Below is a small trained network, with its code and all its weights. Each question gives an input and a class and asks what happens when units are switched off, that is, made to give their printed mean instead of their output.

import numpy as np


def w(rows, s, z=0):
    codes = np.array(rows[::2]) - 128.0
    scale = np.full(codes.shape[1], s)
    scale[-1] = z or s
    return codes * scale


def norm(h):
    return h / np.sqrt((h * h).mean(-1, keepdims=True) + 1e-5)


def f(y):
    return np.maximum(y, 0)


def log_softmax(a):
    a = a - a.max(-1, keepdims=True)
    return a - np.log(np.exp(a).sum(-1, keepdims=True))


def net(x, mask):
    res = np.array(x, float).reshape(1, 4) / 4 @ E
    u = 0
    for l in range(4):
        y = f(norm(res) @ A[l][:, :-1].T + A[l][:, -1])
        res = res + np.where(mask[u : u + 5], y, B[l][:, -1]) @ B[l][:, :-1]
        u += 5
    return log_softmax(norm(res)[-1] @ U[:, :-1].T + U[:, -1])


A, B = {}, {}
E = w([
[129,126,125,125],'x0',
[117,8,102,125],'x1',
[11,141,120,181],'x2',
[185,94,11,253],'x3',
],0.0052)
A[0] = w([
[121,79,53,193,255],'L0N0',
[96,89,157,2,234],'L0N1',
[160,171,103,187,5],'L0N2',
[188,112,246,209,106],'L0N3',
[147,178,9,24,173],'L0N4',
],0.0049,0.0023)
B[0] = w([
[118,103,231,112,234],'L0N0',
[183,96,135,212,253],'L0N1',
[165,101,173,127,147],'L0N2',
[119,160,39,37,143],'L0N3',
[1,120,114,117,175],'L0N4',
],0.0062,0.0041)
A[1] = w([
[188,142,179,149,56],'L1N0',
[36,180,102,161,3],'L1N1',
[140,122,50,178,91],'L1N2',
[95,255,111,159,22],'L1N3',
[39,68,131,144,54],'L1N4',
],0.0081,0.002)
B[1] = w([
[108,78,56,134,219],'L1N0',
[66,138,10,18,202],'L1N1',
[78,254,229,161,198],'L1N2',
[251,211,131,85,253],'L1N3',
[204,85,59,119,226],'L1N4',
],0.0065,0.0029)
A[2] = w([
[247,164,97,83,60],'L2N0',
[152,163,130,137,56],'L2N1',
[242,95,3,206,252],'L2N2',
[63,42,172,1,88],'L2N3',
[197,113,108,93,50],'L2N4',
],0.0078,0.0029)
B[2] = w([
[102,181,46,47,191],'L2N0',
[135,254,164,7,141],'L2N1',
[44,186,203,125,254],'L2N2',
[142,214,162,166,183],'L2N3',
[38,66,37,58,156],'L2N4',
],0.0064,0.008)
A[3] = w([
[19,140,82,126,119],'L3N0',
[85,1,166,136,101],'L3N1',
[109,70,47,228,128],'L3N2',
[96,117,216,143,31],'L3N3',
[106,203,195,100,254],'L3N4',
],0.0098,0.0041)
B[3] = w([
[226,1,80,31,168],'L3N0',
[171,234,93,90,165],'L3N1',
[181,182,196,127,138],'L3N2',
[25,185,71,148,163],'L3N3',
[138,62,102,206,246],'L3N4',
],0.0092,0.013)
U = w([
[137,249,124,107,124],'0',
[160,81,87,90,133],'1',
[105,128,178,198,143],'2',
[106,129,83,124,168],'3',
[51,123,116,90,94],'4',
[29,134,208,56,7],'5',
],0.019,0.016)

Each question gives the input, the list of numbers given to net, and the class t.
The units are the neurons (one row each of A and B). Each row of codes is followed by its name. A weight is (code - 128) times the scale printed after its matrix; where a second scale follows, it is the last column's (A, B and U).
mask holds one flag per neuron, layer by layer. A switched-off neuron (its flag False) gives its mean, the last column of its row in B, instead of its output. The means were averaged over made-up inputs and are rounded, as every weight is.
A unit's drop is (log p(t) with every unit on - log p(t) with that unit switched off) / (log p(t) with every unit on - log p(t) with every unit switched off).
The circuit of an input: a set's keep is (log p(t) with only the set's units on - log p(t) with every unit switched off) / (log p(t) with every unit on - log p(t) with every unit switched off). Starting from the 12 units with the biggest drops (on a tie, the unit counted first), units are removed one at a time, each time the one whose removal leaves the highest keep (on an exact tie, the one counted first), for as long as the keep stays at least 0.8.
circuit, biggest first: the units of the circuit, biggest drop first
most important unit: the unit with the biggest drop
k most important neurons: the k neurons with the biggest drops, biggest first
top k neurons in layer l: the k neurons of layer l with the biggest drops, biggest first
input [-3,1,0,5], class 2: circuit, biggest first : [L2N0, L1N2]
input [-1,4,3,-8], class 2: most important unit : L2N3
input [-2,4,-2,-5], class 2: 2 most important neurons : [L2N3, L3N0]
input [8,-4,1,-5], class 3: 3 most important neurons : [L3N4, L2N2, L0N0]
input [-1,-7,-5,8], class 2: top 3 neurons in layer 1 : [L1N2, L1N1, L1N4]
input [-7,-6,3,7], class 2: top 3 neurons in layer 3 : [L3N1, L3N4, L3N3]
input [7,-3,-2,-4], class 3: top 4 neurons in layer 0 : [L0N0, L0N1, L0N4, L0N2]
input [-1,5,-5,5], class 0: circuit, biggest first : [L1N3, L0N0, L3N1, L3N4]
input [7,-6,-8,-7], class 1: top 2 neurons in layer 3 : [L3N3, L3N1]
input [-6,-1,6,4], class 1: 3 most important neurons : [L3N0, L1N1, L0N1]
input [-5,2,7,-6], class 1: circuit, biggest first : [L3N0, L2N2]
input [-7,8,0,7], class 0: circuit, biggest first : [L3N4, L3N2]
input [-6,4,7,7], class 1: 2 most important neurons : [L3N0, L0N1]
input [6,0,4,-7], class 2: most important neuron : [L2N3]
input [-1,8,-6,5], class 0: 2 most important neurons : [L3N1, L0N0]
input [-1,5,-5,3], class 0: top 3 neurons in layer 1 : [L1N3, L1N1, L1N4]
input [-3,3,1,3], class 4: top 2 neurons in layer 0 : [L0N1, L0N0]
input [-4,4,2,1], class 0: top 2 neurons in layer 1 : [L1N3, L1N1]
input [0,7,2,4], class 0: 2 most important neurons : [L3N1, L0N0]
input [-2,0,8,3], class 1: 2 most important neurons : [L3N0, L1N1]
input [8,-3,8,1], class 1: most important unit : L3N0
input [-2,-4,8,2], class 1: 2 most important neurons : [L1N1, L3N0]
input [0,7,-1,2], class 0: 2 most important neurons : [L3N1, L0N0]
input [6,-6,6,8], class 2: top 2 neurons in layer 2 : [L2N0, L2N4]
